Each row has a class, written after it.
[ 249   41  -50 -166 -125   23   25  -14  184  148  112  -51 -121  -55
  -87   -9 -207  138  -64  -28   -2  122 -182   25   93  137  -33  -60
 -176   72   37  199  -41 -101  285  229   71  -34  193 -188   -6   20
   -8]
j_895
[ -49  -91 -506   17 -205  169  -40  146  -60 -178  -55 -230  -90  -64
  -90  137 -110   97 -266   13  217 -262  -70  215  124  396  -76 -104
 -262   24  263  -55 -391   65  235  191  -93  -31 -101  167  -95  -26
   53]
j_254
[  -7  -88  104   41  311  -93 -206  -41  105  128 -155 -100  -14  -15
  -33   11  127  138 -103 -138   72  150  -30 -151 -275   53  -30   87
 -157  -72   50   19 -139  289   -3  -21  114 -192  179  108  -83  -43
  -24]
j_254
[ 195   52 -240 -199  -17  -51   88   53    4   97   61   17 -159 -164
 -187  -96 -212  311 -199  -98   38  180 -154  -25  101   99  -21 -188
 -182  250   91  250 -123 -206  416  377   43  -91   -3 -139 -102   42
   -2]
j_254
[-138   93 -230  286 -114  199  -41  212   44   53    6   57  -41   38
    9 -123 -267 -266 -164  -91  118 -113   27  120   34 -151  -14  263
   20 -222  -48  106   34  106  -94 -149 -157  -62 -282 -145   75 -255
   35]
j_766
[ 294  129    1  -18 -283   -9   62  362  171  282   49 -454  -18  -63
  -94  381  503  503 -129  185  361 -454   96  166    6   42 -466   -2
 -141  128 -237 -145 -105   67  252  486  177  165 -177 -459  -46  260
  118]
j_766
[-167 -325 -448  333  -67  224  223  138    2 -236  -43 -260  -32 -314
  -52   43 -124   61  134 -113  252 -385  -38  -11 -236  217  -13   -5
  -72   79  360 -150 -199  -37   24  158  -64   64    8  246  -50 -214
  -57]
j_766
[ -18   -5    3   -5  255  -54 -158  -17   11   63 -164  -10  -84   55
  -73   14   82   18 -146  -64   27  113  -21 -200  -92   -4   -5   53
 -201  -41  161   18 -265  161   39  -24   74 -167   64  163 -120  -70
  -31]
j_254
[  12  -12  112    2  279 -125 -140    2  -10  167 -166  -58  -28   -2
  -83   19  189  257 -125 -132    5  167  -59 -129 -256  -72    4   37
 -172   -3   78  -41 -191  268   86   -6  160 -128  136  122 -137    8
  -37]
j_243
[ 188  130   -4 -171    4   11  -16  166   53  382  122   47 -106   90
  -24    1 -195   55 -144  -15 -129  114  -81   66   33  -58 -159 -204
 -152  177   40  247  -71  -99  322  194   51    4    8 -224   16   25
   73]
j_822
[  24  -55  -37  -68  229 -193 -127    5   70   92 -169  -22  -14  -56
    2  120  104  145 -104 -145   -6   96   28 -126 -184  -12  -45   67
 -212  -73   83  -47 -150  253   44  -67   88 -186  165   99 -136  -29
  -21]
j_243
[-152  111  -26  338  -27  189  -51  112  -18   88   58  -81  -49   82
  -43  -83 -182 -182 -137  -93   18 -183   17   57   57 -239  -72  188
   97  -94  -84   73   34  118  -98 -122  -85   -9 -223 -255  -15 -172
   87]
j_642
[ 199 -175 -128  -29   18 -737   68  225  268 -290 -303 -403  108  -61
   91  305   53  447   53   37  193 -537 -139  438 -250  620   60 -220
 -337 -214 -265   40  269  465  360   56  117   13 -208   59  -19  113
 -145]
j_977
[ 270  108  -46  -98    8    1   91   45   28  246  123  -77 -125  -24
  -58  -55 -133  193  -98 -133   26  189 -163   -1   16   48 -111  -89
 -163  111   -1  201   35 -162  307  196   22  -13   66 -292   15   82
   54]
j_977
[-102   82 -315  288   39   76   -1  166   69   97   93 -110  -29   27
   47  -86 -272 -211  -49 -278  159 -143  -14  -48  -46 -305  -71  290
   20 -416  -95  126  137   23 -111 -127 -105  -72  -55 -208   30 -304
   77]
j_243
[-178  238  -89 -233 -244 -268 -185  328  166 -184 -102 -240  149  -68
  -10  383  217  392 -279 -197  401    6  280 -184  123 -124   56   -6
  -18  383 -228  -51  131  -19 -157   71  -92 -137 -352 -552  -28  197
  150]
j_895
[ 223   91 -218 -244   29  -43   79   13    7  199   81   45 -139 -184
  -71   28 -234  242 -117  -73  -91  141 -204   45  116   44  -57 -126
 -194  173   29  325  -71 -118  266  324   21  -91  130 -204  -40    8
   39]
j_766
[ -16   96 -143  271  -24  135  -25  134  104  129   16 -115  -18  134
   -1 -136 -232 -150  -83 -228  234  -52  -30   62  -70 -119   -3  227
  114 -231  -95   76  127   72 -116 -108  -25  -24 -117 -136   15 -233
   55]
j_977
[ 152  102  -58  -76   29  110   92   69   94  119  195  -85 -102 -102
 -106  -25 -206  336 -141  -89   -2  145 -229  -12   26   91  -69  -73
 -150  196   68  282  -83 -139  355  326   99  -24  146 -170  -41   73
    9]
j_822
[ 376 -284   12 -249  223 -473  202  -15  132 -100  -99  -57  -32 -735
  178  460  -96  286  112  117  -92 -181  -47  -17  -93  -85 -338  142
 -341   54  -27 -120  -88  261   64  276  181  -30  518   68 -142  -64
 -171]
j_766
[  -6  130 -494   38  133  162   32  251 -134  -23  -13  -74  -90  127
 -224  -32 -213  -62 -242 -203  315 -150   22 -103   68 -159 -168   99
 -137  -47  339  -78 -253 -228  343   -9  -57 -135 -222  396 -246 -155
   48]
j_243
[ 205  147   -7  -59   -1  112  117   44   83  225  134  -40 -155  -80
 -187 -133 -240  183 -131 -119    8  133 -260   31   34   94  -28 -101
 -122  203   72  299 -107 -168  352  219   68  -46    5 -133  -70   18
  -26]
j_977
[   9  -71   11   -7  315 -152 -184   32   13  134 -168   31  -17  -17
  -35   35   67  155 -170  -95  -45  134   42 -120 -181  -16  -21   72
 -158  -65  173  -88 -182  297   24   29  108 -201  209  144 -145  -76
  -57]
j_642
[ -22  -43 -159  287   75  120  -20  143   72  -36  126 -113   12  -21
   44 -140 -214  -99  -58 -193  117 -214  -43  -36 -108 -285  -42  122
  -48 -236  -70   93   92  142  -53  -72  -63   -4 -100 -167  -10 -203
   56]
j_122
[  24   41 -447 -276 -243   90   82 -398  426 -188  132  -10 -241  -53
  169  489   95 -413  387   21  351   21  191 -172  199  468 -382  544
 -227 -615   38  -66 -129 -189  -63 -196 -184  -42  497 -128  127 -121
   20]
j_243
[ 108  -38  443  817 -387  277   98 -188  388 -317  -10 -577 -101  -31
 -144   52  211  -96  201   58  -40  206  -91 -249  -23  415  164  135
 -150  -62  105  -14   75  480  172 -435  285  -63  209 -378   85   57
 -208]
j_895
[ -44  -47 -158  276   68  144   -4   52   16  115   20  -16 -110   59
  -63 -139 -302 -243    4 -169  183  -80  -90  -70 -141 -201  -28  214
   84 -344  -29  159   57   73 -143  -21    5  -54  -56  -95   14 -264
   -6]
j_642
[ 252  110 -107  249 -633  226  273   10  334 -254   99 -232 -147 -251
 -160   34   12  247  -82  313  425  -15    0 -259  179  553  -77  -12
 -386  483  249 -109 -116  -51  797    5   80  141 -303 -404   83   84
 -232]
j_642
[-231  174 -411  106   88  257  -20  100  -76 -102  -28 -139   57 -108
  -56  -86 -249   71 -123 -137   37  -56  110  121   68  132  -28   67
  188   20  128   46 -228  -33   17 -135   39    8  -19  295  -31  -82
   76]
j_243
[  20  -14   -7   20  298 -116 -146  -14   72   69 -193  -45  -59    6
  -45   64   56   97 -155 -163   79  154  -29 -146 -187   45    8   96
 -147  -64  105   25 -190  256    2  -60   97 -235  114  153 -117  -70
  -18]
j_254
[ -26  146 -195  214 -113   82  -89  144   46  148   37   48   20   74
   10  -38 -182 -126  -82 -228   57  -46   31  -79   -1 -145    3  245
   85 -182  -41   40   94   80   -4 -193  -51  -71 -184 -218  -65 -166
   68]
j_122
[ 214  221 -194 -148  -38  160   47   85   55  111  115  -14 -181   13
 -248  -41 -309  159 -187 -107  100  221 -231  -97  168   -8    8  -85
 -139  192  203  250 -219 -172  343  245   75  -81   97 -117 -109  -29
   33]
j_895
[ -46  -61  -38  225  -14  104  -85  102  198  191   -6  -75  -56  115
   64  -32  -14 -376  -17  -61  154 -215   27   66 -171 -163  -79  249
   46 -338  -95   42   34  161 -204  -78  -36    5  -53 -108   57 -237
   13]
j_822
[ -16  -39 -257  230   91   30   46  142  -24   78  -70  -84  -55   38
  -40 -133 -246  -35  -36 -237  201 -113  -67   82  -75 -194   59  170
   59 -223  -70  116  126  116 -105   45   35  -33  -60  -71   -9 -302
   -7]
j_766
[  16  -57 -132   19  268   -9 -128  -53   37   59 -191  -83  -70  -72
 -127   34   12  193 -227 -169   98  142  -60 -199 -176   83   32  103
 -221    3  178   -9 -233  277  108   57  105 -265  102  176 -174 -130
  -22]
j_254
[-264   99  -78   18 -133  217 -165  226   33   -7  145 -216    4  107
  -67  -36  209  130 -161  -33  324   -7   28   49  -67  134  -85   63
  -34   83  258  -74 -373 -237  134  138   32   55  -66  287  -67   92
  -28]
j_895
[ -18 -146 -428  144  -29  -40  103  100   43   -8  -91  -39 -126  -77
  -23 -102 -355 -207  -78 -235  279 -109   21   58 -205  -81  -12   71
   55 -209  -68  102  168   -5  -10   52 -167 -112 -180 -122   82 -353
   23]
j_642
[-174 -507  -98  -70 -298  588   -2 -122 -106 -612 -205  190  101  153
 -160  564  -91  177 -173  196  455 -314  193 -135  458   35 -128  388
 -197  183  167 -779 -150 -366  184  190 -213 -149  204  243 -207 -292
   94]
j_243
[ -28 -357 -644 -402 -220 -500 -121  287  412 -271  -13  -14    9 -119
  136  349 -313  137  184 -429  152  195  234  -54 -158  155   -4  -43
 -339 -463  122 -190  164   -6  219  337 -239 -282  374  501   88 -100
  -41]
j_243
[-127  150 -145  336   43  252  -73  198   11   90  110  -96   -8  167
   10 -160 -178 -269  -82 -200  164  -63  -51   -7   78 -203  -32  317
  155 -209  -81  159   32  -79 -170 -180    7   12  -52 -194   28 -273
   58]
j_254
[ -27   20 -207  204   58   79  118  105  -52  -27    7  -65  -71  -48
  -61 -125 -192 -126   -7 -242  267  -49  -68    4 -102 -111  -15  183
   46  -77  -74   80  122    6   51 -123  -82  -37 -139 -134   76 -211
    3]
j_895
[ 177  158  -51 -184  -44   39   65  132   83  131  196  -68 -157   -4
 -103  -68 -184  173 -140 -144   52  153 -215  112  135   63  -80  -88
 -158  120  -54  346  -85 -256  261  270   78  -80  119 -170   52   37
  -16]
j_254
[ 206  -51 -108 -149  -11  -36  123   13   57   74  100  -22 -187 -175
 -145  -15 -160  273 -123  -91   87  230 -181    0  -85  114  -57  -65
 -205  188  117  195  -31 -162  368  360   50  -88  175 -231  -35   49
  -50]
j_642
[  27   11   -8  -39  294  -82 -117  -40    8  207 -186  -55  -75  -55
 -112   16   72  179 -158  -84   43   81  -48 -127 -235  -39  -27   58
 -181   -4  160    6 -247  257   86  147  141 -173   86  189 -201  -56
  -37]
j_977
[-103   88 -239  236  -69  -69  -48  332  113  142   13   -8   32   76
  153    6 -123  -84 -131 -261  221 -137  156  -15  -77 -268  -15  253
  114 -262 -148    7  183  119 -151 -106  -71  -37 -207 -425   84 -199
   84]
j_822
[-315   39   34  -90  133 -144 -260   57  548  267  124 -562   43  407
  241  273  204  279  -67   61  422  -64  133  403   -7  359 -109 -232
 -182  -91 -257  443  168  123 -102  542  -47  150  128 -276  196  118
  158]
j_977
[ 176  155 -162 -152   41 -101  121   83  -28   13   41   -8 -130 -158
 -168   -7 -215  348 -142 -191  157  198 -255  -47  -93  -16   59 -100
 -116  308  173  151  -98 -187  309  257  -15  -47  -36  -95 -152  110
   34]
j_977
[-105   62 -269  294   29  245    8   37    2   72   33  -72  -66  -20
  -63 -141 -306  -26  -69 -197  232 -100  -70  -46  -37 -155  -26  298
   31 -119   96  134   18  104   64   -9  -29  -90  -47  -88  -44 -181
   33]
j_766
[  25  -45   29   66  299 -106 -121  -25   78  160 -145  -94  -63  -37
  -65   -9   95  124 -116 -123   20  145  -45 -170 -233   68   -6    3
 -201   19  112   70 -183  307   88  -17  148 -167   52  128 -119  -66
  -51]
j_254
[-110  -17 -147  161    7  182   -3  150   78   54   64  -51   46   23
   22 -164 -217  -99  -70 -222   79 -103   10   85  -15 -147    2  128
   35 -110 -165   76  150   96  -96 -133  -79  -42    1 -183  125 -262
   36]
j_243
[ -77   24 -221  220 -113  129   50  196  -21 -308  -95 -184    9  -91
 -228  -18   -1  275 -233   13 -100 -301  -22  264  109  367   11 -171
  -40  255  178  -25 -365  201  326   17   97  -34 -151  181 -317  -54
  -41]
j_122
[ -69   86 -111  385  -15  107    6  156  -10 -109   53 -140   -3  -75
  -44  -39 -163  -73  -95 -169   68 -126  -11  -71    6 -222    1  242
   45  -90  -80   -4  108   64 -111 -189  -46   -8 -213 -291  -34 -170
   60]
j_642
[ 192   69 -148 -244  -33  -42   83    7   47  171  181   34 -169 -120
  -78   91 -241  238 -140  -92  -86  173 -172    1   98  -34  -51 -140
 -205  201  131  295 -110 -134  416  368   92  -80  162 -221 -150   18
    6]
j_122
[ -30  186 -174  208   27  203  -75   48 -139  -20   92 -184  -59   -5
  -65   52  -66   80 -117 -129   54 -141   46   46  172  -90 -144   64
 -111 -177  199 -142 -322   17  147 -124   31 -125   56   82  -76  -28
   97]
j_895
[  38  -14   36   13  276 -147 -100    7  130   86 -155  -79  -50  -28
   -1   87   69   85  -90  -92   27  120   -1 -161 -182   83  -23   39
 -222  -60  155    7 -163  278   46  -30   93 -152  192   96  -71  -67
  -75]
j_822
[-322 -251  342  136  276  212 -267  -95  138   72  107  -74  110  461
   75   83  323   73   64  101  252   34  210   93   21   -4 -325  343
  -98  210   60 -259   78  139  220   52   10  136  419   10 -174 -102
   59]
j_254
[-529 -419  562  264   86  115 -137   37 -115 -412 -252  -36  122  143
 -111  132  304  330 -127  408   92 -310   91  258 -141   78   57  -98
 -222  242 -129 -240   67   27  -71  313 -251   78 -148 -244  109   91
   17]
j_642
[ 133 -184   31  -22 -231 -327   28 -174 -201 -490 -147   -3 -136  -38
 -139  213 -202  169  154  557 -268 -309 -476  -71 -108  260   10 -397
 -325 -122  307   24 -338  303  458  148   54  341 -215  152 -430  263
  -52]
j_122
[  72   40 -528  -40  -56  163  -62  -58   40  -34 -106  -38  -90   31
  -60  141 -268 -127 -162  -64  294 -107  172  -75  159   60  -57  158
  -75 -149  417 -202 -288 -233  101   53  -44  -72  -49  438 -216 -124
   68]
j_122
[ 151  137 -137 -127   22  -89   20   48  142  245  135   66 -133 -123
  -88  -50 -296  184 -134  -68  -73  190  -93 -111   78   45   -3 -172
 -212  304  249  233  -75  -31  410  195   -5  -50    6 -211  -81   67
  -13]
j_642
[-248   -7 -321  -37    6  219  -99  -25   58 -155   81  -61  -32  104
 -124  -17 -175   71  -49 -122  144   54    2   -1  193  326   98  -64
 -177  124  383   70 -233  -56  238   48   -3 -158  215  160 -100 -125
  -43]
j_254
[ -97   69  -43  193  -77   30  -62  185  105  100   92  -41  -55   84
   -3 -128 -166 -203  -97 -135  -10 -197   48   93    0 -248  -42  126
   72 -223 -144  103   67  101 -101  -62  -48  -55 -241 -105   23 -156
   15]
j_642
[ 252  112  -44  -95   43   48   26   33   74  174   78   21 -119 -112
 -170  -31 -284  282 -208  -49  -90  183 -209  -93   59   -8  -13 -110
 -100  153  106  255 -140   28  381  246  161  -77   66 -129 -147   74
   11]
j_822
[  33   60 -354  214   19    2   63  174  148   -3  -48 -167 -111  -55
   35  -78 -278 -181  -57 -311  323  -48   79   62  -50  -56  -88  197
  -66 -288    2   42   55   36 -119 -131 -153  -95  -53  -27  117 -298
    8]
j_766
[-241  -45 -324 -205  -93  -87  -67   93  -78 -144  -30  -28  -68 -145
 -148  -11  -93  237 -165  -39  -22  -29  -27  182 -140  136   59 -106
 -123  154  328   -4 -392  -54  241  299   97 -112  -45  457 -280  -46
  -78]
j_895
[-144 -114 -327  187 -140   97   45  227  135 -141   99 -130   -1 -147
   66   26 -340 -116 -193 -228  149 -288   31   15   35 -232    5  200
 -141  -16    1   -2  130   62  -51   11 -210  -99 -180 -275   -7 -283
   72]
j_895
[ 132   72  -88 -127   18  -39   61  114   97  138   93  -29 -120 -148
  -94  -42 -221  239 -163 -136   11  185 -135  -12   63   37  -12 -128
 -201  169  133  227  -62 -103  280  233  -30  -89   49 -151  -21   20
  -23]
j_766
[ -85 -120 -512  100   26    7  -61  207 -171 -184 -135 -223  -16  -78
   -2   14  -65  271 -230  -56  247 -155  155   24    9  110 -133 -164
 -323  -18  374 -224 -331  -76  214  215 -103  -53  -82  353  -87  -56
   48]
j_766
[  60 -137 -194  185  -33  142   51  124 -123 -226 -128 -112 -113    3
 -161   20 -128 -118   23   66   94 -229   15  201 -116  229 -185  -72
 -178  -71  303 -210 -347  -11  155  -56   37   -6  -35  522  -66  -42
  -67]
j_642
[  76   -5 -573  -21  -63  -73  -28  167  -47   -5  -78 -139  -66   16
 -121  -82 -154  243 -177  -70  385 -170  -34  190   18   36  -91  -61
  -67  -27  245  -57 -275 -184  247  364   38   97   -8  329 -268  -42
   39]
j_243
[   5   38  -10   15  260  -19 -131    3   48  124 -124  -40  -48   25
  -49   46   69  173 -140 -178   80  213  -14 -159 -191   47   -1   66
 -163  -24  154   66 -218  178   43   18  142 -190  205   81 -119  -87
  -44]
j_122
[ 372  -20 -177   42   76  212  187  118  150  382  216 -454  -61 -175
 -409  101 -395  234    7 -288 -194  -75  -99  -82 -152  292 -134 -170
   -5 -131  125   69  218  282  899 -127  279  -55 -295 -126 -147   28
   99]
j_895
[-176   88   60  427   44 -321 -379  569   80  164 -113  -97  155  224
  358  197  140   44 -377    5 -106 -187  498    6 -193 -443 -209  -99
 -464 -199   44 -461   61  647   17 -274 -452   17 -669 -322  162  222
  333]
j_977
[-204   24 -238  268    1  177    7  112   44    7   33 -142  -40   92
  -20 -132 -196   -7 -125 -191  335 -118  -49   80  -72  -84  -37  287
   27  -95    3   93   87   68   27  125  -75  -49   78 -206    5 -282
    6]
j_822
[  60   67 -219  214   22   14   -8  132   69  320   10   49  -97   42
   15 -187 -206 -282  -43 -208   99  -36  -23  124 -108 -299   -8  255
  180 -343 -141  181  190   50  -91  -54  -83  -29 -158 -215   60 -221
   72]
j_766
[ 113   20 -469   28  -95  130  -16  138  126  -26 -117  -97  -93   61
  -64   56 -135 -163 -199  -65  225 -105  171    9  224   75 -111  195
  -22   49  301 -197 -244 -272  143   78  -29  -42   86  211 -170 -225
   58]
j_254
[ 162   95 -126  -61  102   68   63   31   11  162   77  -40 -114  -77
 -160  -70 -264  341 -153 -111   68  178 -162  -28   56   41  -60 -122
 -192  335  163  226 -108  -72  398  268   74  -46  120 -203 -105   39
   49]
j_895
[ 223  142  -42 -196   41  -22   44   15   75  263   76  -14 -156  -82
 -159  -14 -165  284 -135 -141  -40  258 -186   45   27  110  -27 -112
 -190  184   75  258 -107  -85  368  284  102 -110  139 -158  -83   58
   -4]
j_977
